Below are the code and all the weights of a small trained network. Each question names an input and a target symbol and asks about switching units off, where a switched-off unit gives its printed mean instead of its output.

import numpy as np


def w(rows, s, z=0):
    codes = np.array(rows[::2]) - 128.0
    scale = np.full(codes.shape[1], s)
    scale[-1] = z or s
    return codes * scale


def norm(h):
    return h / np.sqrt((h * h).mean(-1, keepdims=True) + 1e-5)


def f(y):
    return np.maximum(y, 0)


def softmax(a):
    e = np.exp(a - a.max(-1, keepdims=True))
    return e / e.sum(-1, keepdims=True)


def log_softmax(a):
    a = a - a.max(-1, keepdims=True)
    return a - np.log(np.exp(a).sum(-1, keepdims=True))


def net(x, mask):
    ids = ['αβεζηλμξπστφω'.index(c) for c in x.split()]
    T = len(ids)
    res = E[ids] + P[:T]
    u = 0
    for l in range(3):
        r = norm(res)
        for j in range(2):
            rows = slice(2 * j, 2 * j + 2)
            q, k, v = (r @ M[l][rows].T for M in (Q, K, V))
            z = softmax(np.where(np.tri(T) > 0, q @ k.T / 2**0.5, -1e9)) @ v
            o = O[l][rows]
            res = res + np.where(mask[u + j], z, o[:, -1]) @ o[:, :-1]
        u += 2
        y = f(norm(res) @ A[l][:, :-1].T + A[l][:, -1])
        res = res + np.where(mask[u : u + 4], y, B[l][:, -1]) @ B[l][:, :-1]
        u += 4
    return log_softmax(norm(res)[-1] @ U[:, :-1].T + U[:, -1])


Q, K, V, O, A, B = {}, {}, {}, {}, {}, {}
E = w([
[80,106,145,251,152,73],'α',
[81,160,88,116,82,104],'β',
[183,123,142,131,80,104],'ε',
[149,118,78,86,112,148],'ζ',
[91,160,125,96,138,169],'η',
[175,131,174,117,126,150],'λ',
[174,103,120,109,158,162],'μ',
[142,152,186,129,114,135],'ξ',
[124,116,80,122,105,159],'π',
[135,141,124,138,73,96],'σ',
[117,135,113,124,94,166],'τ',
[67,146,77,122,115,159],'φ',
[92,144,86,116,96,137],'ω',
],0.024)
P = w([
[80,53,184,9,71,134],'0',
[98,66,160,51,70,142],'1',
[136,86,127,60,93,124],'2',
[156,108,114,71,104,112],'3',
[174,127,108,79,113,103],'4',
[176,150,108,86,116,107],'5',
[171,177,110,94,116,117],'6',
[175,195,108,103,119,120],'7',
[182,208,103,112,127,116],'8',
[188,221,98,121,132,112],'9',
[196,230,89,130,137,102],'10',
[204,241,72,130,136,86],'11',
],0.011)
Q[0] = w([
[102,112,143,61,122,114],'0.h1',
[95,157,162,75,216,112],'0.h1',
[92,55,163,184,208,147],'0.h2',
[101,2,138,184,67,127],'0.h2',
],0.0085)
K[0] = w([
[138,182,137,85,141,115],'0.h1',
[160,163,106,117,84,151],'0.h1',
[59,7,173,91,112,108],'0.h2',
[107,84,160,75,56,161],'0.h2',
],0.012)
V[0] = w([
[116,145,124,229,138,156],'0.h1',
[130,112,152,87,2,201],'0.h1',
[117,93,191,124,205,58],'0.h2',
[194,105,127,64,30,151],'0.h2',
],0.0085)
O[0] = w([
[161,180,113,202,114,160,39],'0.h1',
[120,69,77,1,196,45,247],'0.h1',
[108,66,27,158,99,146,47],'0.h2',
[96,194,208,126,171,98,255],'0.h2',
],0.0082,0.012)
A[0] = w([
[28,51,105,150,191,139,206],'0.n1',
[214,151,113,13,40,212,125],'0.n2',
[153,226,92,127,249,92,223],'0.n3',
[144,94,116,53,255,112,251],'0.n4',
],0.0098,0.0029)
B[0] = w([
[104,147,130,50,107,136,138],'0.n1',
[209,10,143,208,79,74,174],'0.n2',
[74,155,163,149,34,162,210],'0.n3',
[98,157,171,67,51,183,254],'0.n4',
],0.012,0.018)
Q[1] = w([
[83,118,121,132,58,157],'1.h1',
[177,195,114,82,161,88],'1.h1',
[108,59,79,129,253,50],'1.h2',
[146,142,134,76,194,163],'1.h2',
],0.019)
K[1] = w([
[67,64,137,215,208,136],'1.h1',
[153,196,167,107,42,144],'1.h1',
[31,4,190,81,173,87],'1.h2',
[107,132,137,124,88,57],'1.h2',
],0.014)
V[1] = w([
[106,157,168,148,49,163],'1.h1',
[62,130,163,244,90,156],'1.h1',
[12,111,129,78,97,253],'1.h2',
[208,64,166,81,62,192],'1.h2',
],0.016)
O[1] = w([
[132,128,106,100,129,62,204],'1.h1',
[151,135,153,229,66,100,56],'1.h1',
[161,105,124,183,124,4,240],'1.h2',
[131,219,91,147,191,106,250],'1.h2',
],0.014,0.018)
A[1] = w([
[147,104,191,181,86,128,151],'1.n1',
[128,103,125,94,110,129,43],'1.n2',
[131,218,114,122,131,254,13],'1.n3',
[51,158,95,133,139,123,2],'1.n4',
],0.027,0.0011)
B[1] = w([
[6,184,126,156,128,140,186],'1.n1',
[128,107,119,166,115,153,249],'1.n2',
[115,202,234,164,25,56,195],'1.n3',
[154,208,103,95,179,182,254],'1.n4',
],0.021,0.0049)
Q[2] = w([
[252,115,98,166,90,113],'2.h1',
[219,41,146,95,149,217],'2.h1',
[76,87,164,168,68,70],'2.h2',
[65,59,129,177,187,131],'2.h2',
],0.023)
K[2] = w([
[5,94,96,225,214,120],'2.h1',
[66,67,136,20,238,79],'2.h1',
[23,146,71,163,206,91],'2.h2',
[97,63,135,38,216,100],'2.h2',
],0.016)
V[2] = w([
[174,59,108,76,57,164],'2.h1',
[170,167,70,200,97,151],'2.h1',
[173,83,250,110,100,181],'2.h2',
[73,129,89,85,108,231],'2.h2',
],0.019)
O[2] = w([
[95,249,203,155,169,127,54],'2.h1',
[88,97,150,38,210,85,19],'2.h1',
[55,183,1,35,135,67,1],'2.h2',
[173,106,166,182,111,77,39],'2.h2',
],0.013,0.016)
A[2] = w([
[152,172,150,131,173,50,253],'2.n1',
[125,185,72,81,161,147,121],'2.n2',
[135,128,39,98,113,112,122],'2.n3',
[101,142,132,95,90,251,124],'2.n4',
],0.026,0.0028)
B[2] = w([
[42,103,88,138,200,140,248],'2.n1',
[125,180,204,197,162,40,175],'2.n2',
[151,76,100,177,59,235,162],'2.n3',
[165,2,126,39,230,196,152],'2.n4',
],0.016)
U = w([
[110,42,122,196,107,22,146],'α',
[126,104,26,194,173,163,93],'β',
[171,176,219,120,40,112,98],'ε',
[178,146,49,169,70,193,214],'ζ',
[174,163,218,123,183,191,2],'η',
[66,214,112,126,172,83,129],'λ',
[146,166,113,2,84,196,138],'μ',
[127,152,98,29,72,26,29],'ξ',
[165,165,120,232,114,160,118],'π',
[46,105,151,117,104,187,87],'σ',
[89,176,59,103,50,151,216],'τ',
[121,62,5,117,119,89,183],'φ',
[76,148,32,54,104,125,107],'ω',
],0.014,0.0035)

Each question gives the input, a string of symbols that net reads in full, and the target symbol t.
The units are the heads (2 rows each of Q, K, V and O) and the neurons (one row each of A and B). Each row of codes is followed by its name. A weight is (code - 128) times the scale printed after its matrix; where a second scale follows, it is the last column's (O, A, B and U).
mask holds one flag per unit, layer by layer, with each layer's heads first. A switched-off unit (its flag False) gives its mean, the last column of its rows in O or B, instead of its output. The means were averaged over made-up inputs and are rounded, as every weight is.
A unit's drop is (log p(t) with every unit on - log p(t) with that unit switched off) / (log p(t) with every unit on - log p(t) with every unit switched off).
The circuit of an input: a set's keep is (log p(t) with only the set's units on - log p(t) with every unit switched off) / (log p(t) with every unit on - log p(t) with every unit switched off). Starting from the 12 units with the biggest drops (on a tie, the unit counted first), units are removed one at a time, each time the one whose removal leaves the highest keep (on an exact tie, the one counted first), for as long as the keep stays at least 0.8.
units of the circuit, in order: the units of the circuit, biggest drop first
top k neurons: the k neurons with the biggest drops, biggest first
k most important neurons of layer l: the k neurons of layer l with the biggest drops, biggest first
heads that matter: for each layer, one digit per head in row order, 1 if its drop is at least 0.15 and else 0, layers parted by /
input ω ζ β ζ ε ζ β ζ ζ α η, target α: units of the circuit, in order : [1.h1, 2.h1]
input β ζ β β, target ε: top neuron : [0.n3]
input ζ σ ε β α ζ σ ζ ε ε ζ, target ε: heads that matter : 10 / 01 / 00
input ζ ζ π, target λ: heads that matter : 10 / 11 / 11
input β ζ ζ λ ζ ζ λ ζ σ ζ ε σ, target η: units of the circuit, in order : [1.h2, 2.n4]
input μ ε ζ β ε π ζ, target ω: heads that matter : 01 / 01 / 00
input φ τ φ ε φ, target η: units of the circuit, in order : [1.n4, 2.n2, 2.n4]
input α ζ ξ ζ, target α: heads that matter : 10 / 10 / 10
input ζ ζ ζ ζ τ ζ ζ β β ε ξ ζ, target ζ: top 3 neurons : [2.n3, 0.n2, 0.n3]
input π ζ ε ζ ξ ω ζ ε σ, target η: units of the circuit, in order : [1.h2, 2.n4, 1.n3]
input η ω ε ω ε ε η ζ ω λ, target ξ: heads that matter : 11 / 01 / 11
input ζ ζ ε π ζ σ ζ ξ φ, target ζ: heads that matter : 11 / 01 / 10
input σ σ η ε ζ ξ ζ ζ μ ε ε, target η: heads that matter : 00 / 01 / 01
input ζ ε ζ τ ζ ζ ε ζ ε ζ μ σ, target β: heads that matter : 01 / 10 / 10
input β η τ, target φ: top 3 neurons : [2.n2, 1.n1, 0.n3]
input φ α ζ β, target α: heads that matter : 10 / 10 / 10
input ω σ ε ζ β ζ ζ ε ε ε, target η: units of the circuit, in order : [1.h2, 2.n2, 2.n4, 2.h2]
input σ σ σ ζ η φ ζ, target α: top 2 neurons : [1.n4, 0.n2]
input σ ζ φ ε, target α: heads that matter : 00 / 00 / 10
input ζ β ω, target ε: units of the circuit, in order : [2.n1]
input ζ τ β ζ ε, target λ: 3 most important neurons of layer 0 : [0.n4, 0.n2, 0.n3]
input ζ ζ φ ζ σ ζ, target μ: top 2 neurons : [0.n3, 0.n2]
